Below is a small trained network, with its code and all its weights. Each question gives an input and a target symbol and asks what happens when units are switched off, that is, made to give their printed mean instead of their output.

import numpy as np


def w(rows, s, z=0):
    codes = np.array(rows[::2]) - 128.0
    scale = np.full(codes.shape[1], s)
    scale[-1] = z or s
    return codes * scale


def f(y):
    return y / 2 * (1 + np.tanh(0.7978845608 * (y + 0.044715 * y**3)))


def softmax(a):
    e = np.exp(a - a.max(-1, keepdims=True))
    return e / e.sum(-1, keepdims=True)


def log_softmax(a):
    a = a - a.max(-1, keepdims=True)
    return a - np.log(np.exp(a).sum(-1, keepdims=True))


def net(x, mask):
    ids = ['ΓΔΘαβμξ'.index(c) for c in x.split()]
    T = len(ids)
    res = E[ids] + P[:T]
    u = 0
    for l in range(2):
        q, k, v = (res @ M[l].T for M in (Q, K, V))
        z = softmax(np.where(np.tri(T) > 0, q @ k.T / 3**0.5, -1e9)) @ v
        res = res + np.where(mask[u], z, O[l][:, -1]) @ O[l][:, :-1]
        u += 1
        y = f(res @ A[l][:, :-1].T + A[l][:, -1])
        res = res + np.where(mask[u : u + 8], y, B[l][:, -1]) @ B[l][:, :-1]
        u += 8
    return log_softmax(res[-1] @ U[:, :-1].T + U[:, -1])


Q, K, V, O, A, B = {}, {}, {}, {}, {}, {}
E = w([
[161,40,2],'Γ',
[47,61,176],'Δ',
[150,75,166],'Θ',
[153,127,159],'α',
[214,164,117],'β',
[184,83,140],'μ',
[187,133,138],'ξ',
],0.016)
P = w([
[254,61,102],'0',
[141,140,133],'1',
[137,150,129],'2',
[140,141,133],'3',
[139,145,141],'4',
[144,135,143],'5',
[135,116,147],'6',
],0.0096)
Q[0] = w([
[51,2,83],'0.h1',
[1,114,156],'0.h1',
[165,195,226],'0.h1',
],0.0095)
K[0] = w([
[106,148,6],'0.h1',
[45,69,101],'0.h1',
[116,104,249],'0.h1',
],0.014)
V[0] = w([
[255,136,90],'0.h1',
[120,113,78],'0.h1',
[140,69,172],'0.h1',
],0.0074)
O[0] = w([
[187,204,156,233],'0.h1',
[85,153,161,162],'0.h1',
[96,2,129,254],'0.h1',
],0.0083,0.0032)
A[0] = w([
[103,97,166,73],'0.n1',
[90,194,57,15],'0.n2',
[2,165,162,211],'0.n3',
[74,95,150,137],'0.n4',
[52,132,121,138],'0.n5',
[169,70,77,98],'0.n6',
[85,81,182,90],'0.n7',
[141,166,183,1],'0.n8',
],0.0082,0.0076)
B[0] = w([
[130,204,99,149],'0.n1',
[48,118,99,112],'0.n2',
[184,151,185,254],'0.n3',
[188,179,110,218],'0.n4',
[148,87,116,169],'0.n5',
[119,167,72,155],'0.n6',
[142,163,98,212],'0.n7',
[6,116,50,105],'0.n8',
],0.012,0.0053)
Q[1] = w([
[97,121,148],'1.h1',
[6,191,77],'1.h1',
[175,138,136],'1.h1',
],0.017)
K[1] = w([
[168,131,143],'1.h1',
[63,189,254],'1.h1',
[157,102,95],'1.h1',
],0.017)
V[1] = w([
[48,191,158],'1.h1',
[54,172,104],'1.h1',
[176,254,140],'1.h1',
],0.0098)
O[1] = w([
[205,98,111,6],'1.h1',
[219,56,75,43],'1.h1',
[13,255,46,140],'1.h1',
],0.0092,0.015)
A[1] = w([
[121,149,172,77],'1.n1',
[119,148,58,76],'1.n2',
[182,76,145,138],'1.n3',
[118,142,5,149],'1.n4',
[123,138,102,138],'1.n5',
[171,127,145,105],'1.n6',
[121,168,125,2],'1.n7',
[105,136,111,206],'1.n8',
],0.019,0.0095)
B[1] = w([
[147,46,126,247],'1.n1',
[159,76,188,161],'1.n2',
[195,132,36,189],'1.n3',
[90,68,149,176],'1.n4',
[129,128,133,146],'1.n5',
[136,179,7,152],'1.n6',
[142,110,89,191],'1.n7',
[100,159,98,219],'1.n8',
],0.013,0.012)
U = w([
[139,116,77,150],'Γ',
[72,57,98,1],'Δ',
[98,246,95,103],'Θ',
[111,153,151,81],'α',
[128,209,172,137],'β',
[108,181,169,118],'μ',
[157,155,254,110],'ξ',
],0.0098,0.0088)

Each question gives the input, a string of symbols that net reads in full, and the target symbol t.
The units are the heads (3 rows each of Q, K, V and O) and the neurons (one row each of A and B). Each row of codes is followed by its name. A weight is (code - 128) times the scale printed after its matrix; where a second scale follows, it is the last column's (O, A, B and U).
mask holds one flag per unit, layer by layer, with each layer's heads first. A switched-off unit (its flag False) gives its mean, the last column of its rows in O or B, instead of its output. The means were averaged over made-up inputs and are rounded, as every weight is.
A unit's drop is (log p(t) with every unit on - log p(t) with that unit switched off) / (log p(t) with every unit on - log p(t) with every unit switched off).
The circuit of an input: a set's keep is (log p(t) with only the set's units on - log p(t) with every unit switched off) / (log p(t) with every unit on - log p(t) with every unit switched off). Starting from the 12 units with the biggest drops (on a tie, the unit counted first), units are removed one at a time, each time the one whose removal leaves the highest keep (on an exact tie, the one counted first), for as long as the keep stays at least 0.8.
units of the circuit, in order: the units of the circuit, biggest drop first
most important unit: the unit with the biggest drop
k most important neurons: the k neurons with the biggest drops, biggest first
top k neurons in layer l: the k neurons of layer l with the biggest drops, biggest first
drop of u: that unit's drop, to one decimal
input Δ Δ Γ, target Δ: 4 most important neurons : 1.n4, 0.n6, 0.n3, 0.n1
input Δ Δ Δ α α, target Γ: units of the circuit, in order : 1.h1, 0.h1, 1.n3
input β μ Δ Δ Δ Θ, target Δ: units of the circuit, in order : 1.h1, 0.h1, 1.n4, 1.n2
input Δ Δ Δ, target Γ: units of the circuit, in order : 1.h1, 0.h1, 1.n3
input ξ Δ Δ Δ ξ, target Θ: most important unit : 0.n3
input Θ Δ Δ, target ξ: units of the circuit, in order : 0.n3, 1.h1, 0.n4
input β ξ ξ ξ Θ, target Δ: top 4 neurons in layer 1 : 1.n4, 1.n2, 1.n1, 1.n7
input Δ β Δ Δ Θ μ, target Γ: units of the circuit, in order : 1.h1, 0.h1, 1.n3
input Δ Δ Θ, target Γ: units of the circuit, in order : 1.h1, 1.n3, 0.h1
input ξ Θ ξ μ, target Θ: 3 most important neurons : 0.n4, 1.n8, 0.n7
input ξ ξ Δ α β Γ, target Δ: top 4 neurons in layer 0 : 0.n6, 0.n3, 0.n5, 0.n8
input Δ Δ Δ μ Δ μ, target Γ: units of the circuit, in order : 1.h1, 0.h1, 1.n3, 0.n7
input Δ Θ ξ Θ, target Γ: units of the circuit, in order : 1.h1, 0.h1, 1.n3
input β Δ Δ μ Δ μ Δ, target Δ: 4 most important neurons : 0.n3, 1.n4, 1.n2, 1.n7
input Δ Δ α ξ Γ Δ Δ, target ξ: most important neuron : 1.n8
input β Δ ξ ξ, target Δ: 2 most important neurons : 1.n4, 0.n3
input ξ Δ Δ Δ Δ ξ Θ, target Θ: 3 most important neurons : 0.n3, 0.n4, 1.n8
input β Δ Δ Δ ξ ξ, target Δ: 2 most important neurons : 0.n3, 1.n4
input ξ Δ Δ Θ ξ, target Θ: 3 most important neurons : 0.n3, 0.n4, 1.n8
input Θ Δ Δ Δ Δ β, target ξ: top neuron in layer 1 : 1.n3
input ξ Θ μ Δ ξ ξ α, target Θ: top 3 neurons in layer 1 : 1.n8, 1.n4, 1.n2
input Θ Θ β, target ξ: top 2 neurons in layer 0 : 0.n4, 0.n7
input ξ ξ ξ Θ Δ Δ μ, target Θ: top 2 neurons in layer 1 : 1.n8, 1.n4
input ξ Δ μ Θ Δ ξ Δ, target Θ: 2 most important neurons : 0.n3, 1.n8
input Θ Θ Δ Θ, target ξ: top 3 neurons in layer 0 : 0.n4, 0.n7, 0.n1
input Θ Θ Δ Δ Δ Δ α, target ξ: top 3 neurons in layer 0 : 0.n4, 0.n7, 0.n1
input Δ Δ Δ μ α, target Γ: top 4 neurons in layer 0 : 0.n3, 0.n8, 0.n2, 0.n6
input ξ ξ Θ, target Θ: most important neuron : 1.n8
input Δ α Δ Δ Δ Δ Δ, target Γ: drop of 1.h1 : 1.7
